Below is a small trained network, with its code and all its weights. Each question gives an input and a class and asks what happens when units are switched off, that is, made to give their printed mean instead of their output.

import numpy as np


def w(rows, s, z=0):
    codes = np.array(rows[::2]) - 128.0
    scale = np.full(codes.shape[1], s)
    scale[-1] = z or s
    return codes * scale


def f(y):
    return y / 2 * (1 + np.tanh(0.7978845608 * (y + 0.044715 * y**3)))


def log_softmax(a):
    a = a - a.max(-1, keepdims=True)
    return a - np.log(np.exp(a).sum(-1, keepdims=True))


def net(x, mask):
    res = np.array(x, float).reshape(1, 6) / 4 @ E
    y = f(res @ A[0][:, :-1].T + A[0][:, -1])
    res = res + np.where(mask, y, B[0][:, -1]) @ B[0][:, :-1]
    return log_softmax(res[-1] @ U[:, :-1].T + U[:, -1])


A, B = {}, {}
E = w([
[201,147,71,119,254,77,158],'x0',
[121,133,138,140,122,113,126],'x1',
[66,116,16,51,72,81,170],'x2',
[119,135,140,133,128,123,138],'x3',
[127,123,109,127,132,136,120],'x4',
[99,255,117,42,156,139,45],'x5',
],0.0069)
A[0] = w([
[20,125,154,145,89,173,100,51],'N1',
[187,148,221,194,163,175,83,40],'N2',
[81,127,132,147,50,203,86,87],'N3',
[201,148,73,137,217,49,154,68],'N4',
[62,129,91,75,84,45,183,235],'N5',
[33,231,104,118,162,118,41,1],'N6',
[112,255,142,57,129,182,75,45],'N7',
],0.0073,0.0018)
B[0] = w([
[224,181,140,107,109,108,164,184],'N1',
[121,69,17,10,235,46,101,254],'N2',
[244,191,49,107,120,124,148,196],'N3',
[227,177,146,137,2,152,162,228],'N4',
[161,75,101,93,240,150,107,232],'N5',
[143,27,171,177,100,117,134,216],'N6',
[154,32,139,194,124,174,121,243],'N7',
],0.0079,0.005)
U = w([
[129,119,135,134,141,121,135,247],'0',
[118,126,124,143,144,116,132,253],'1',
[121,98,93,43,178,64,105,42],'2',
[134,36,148,234,117,143,146,28],'3',
[196,227,125,129,81,109,147,24],'4',
[108,140,135,133,144,123,144,196],'5',
[1,217,140,151,112,73,110,33],'6',
],0.011,0.0066)

Each question gives the input, the list of numbers given to net, and the class t.
The units are the neurons (one row each of A and B). Each row of codes is followed by its name. A weight is (code - 128) times the scale printed after its matrix; where a second scale follows, it is the last column's (A, B and U).
mask holds one flag per neuron, in row order. A switched-off neuron (its flag False) gives its mean, the last column of its row in B, instead of its output. The means were averaged over made-up inputs and are rounded, as every weight is.
A unit's drop is (log p(t) with every unit on - log p(t) with that unit switched off) / (log p(t) with every unit on - log p(t) with every unit switched off).
The circuit of an input: a set's keep is (log p(t) with only the set's units on - log p(t) with every unit switched off) / (log p(t) with every unit on - log p(t) with every unit switched off). Starting from all 7 units, units are removed one at a time, each time the one whose removal leaves the highest keep (on an exact tie, the one counted first), for as long as the keep stays at least 0.8.
units of the circuit, in order: the units of the circuit, biggest drop first
unit that matters most: the unit with the biggest drop
k most important neurons: the k neurons with the biggest drops, biggest first
drop of u: that unit's drop, to one decimal
input [-8,-7,5,-6,-6,1], class 4: units of the circuit, in order -> [N3; N1]
input [-8,2,-4,6,5,-2], class 4: 2 most important neurons -> [N3; N1]
input [-7,0,-8,-3,-5,5], class 2: 3 most important neurons -> [N2; N4; N3]
input [-4,1,-3,-1,2,8], class 3: units of the circuit, in order -> [N7; N6]
input [-7,-7,7,2,-3,8], class 3: units of the circuit, in order -> [N7; N6]
input [-1,0,-5,7,-2,-5], class 5: unit that matters most -> N7
input [4,-5,-6,-6,-2,-6], class 2: 2 most important neurons -> [N2; N7]
input [-8,-2,-3,-8,8,-8], class 1: units of the circuit, in order -> [N7; N3; N6]
input [8,5,-6,-8,0,-4], class 4: 4 most important neurons -> [N4; N5; N7; N6]
input [7,4,5,5,0,8], class 3: 3 most important neurons -> [N6; N7; N2]
input [-8,3,8,4,6,-5], class 2: 2 most important neurons -> [N5; N4]
input [-7,3,-5,-7,-4,1], class 4: 3 most important neurons -> [N3; N1; N5]
input [-5,6,3,-3,-5,8], class 3: 3 most important neurons -> [N7; N6; N2]
input [-7,-3,-2,-3,-2,8], class 3: units of the circuit, in order -> [N7]
input [6,-7,8,1,-8,8], class 1: units of the circuit, in order -> [N2; N7]
input [-8,-7,8,6,-3,-7], class 2: 2 most important neurons -> [N5; N4]
input [8,6,-1,-5,5,7], class 4: 3 most important neurons -> [N4; N5; N2]
input [-4,-5,-7,6,5,5], class 2: 2 most important neurons -> [N2; N4]
input [1,5,-6,5,4,0], class 2: drop of N2 -> 0.8
input [-8,-6,6,5,1,5], class 4: drop of N1 -> 1.7
input [-5,-2,-7,0,0,-7], class 2: drop of N4 -> 0.1
input [-4,8,-8,-4,-5,-8], class 0: units of the circuit, in order -> [N2]
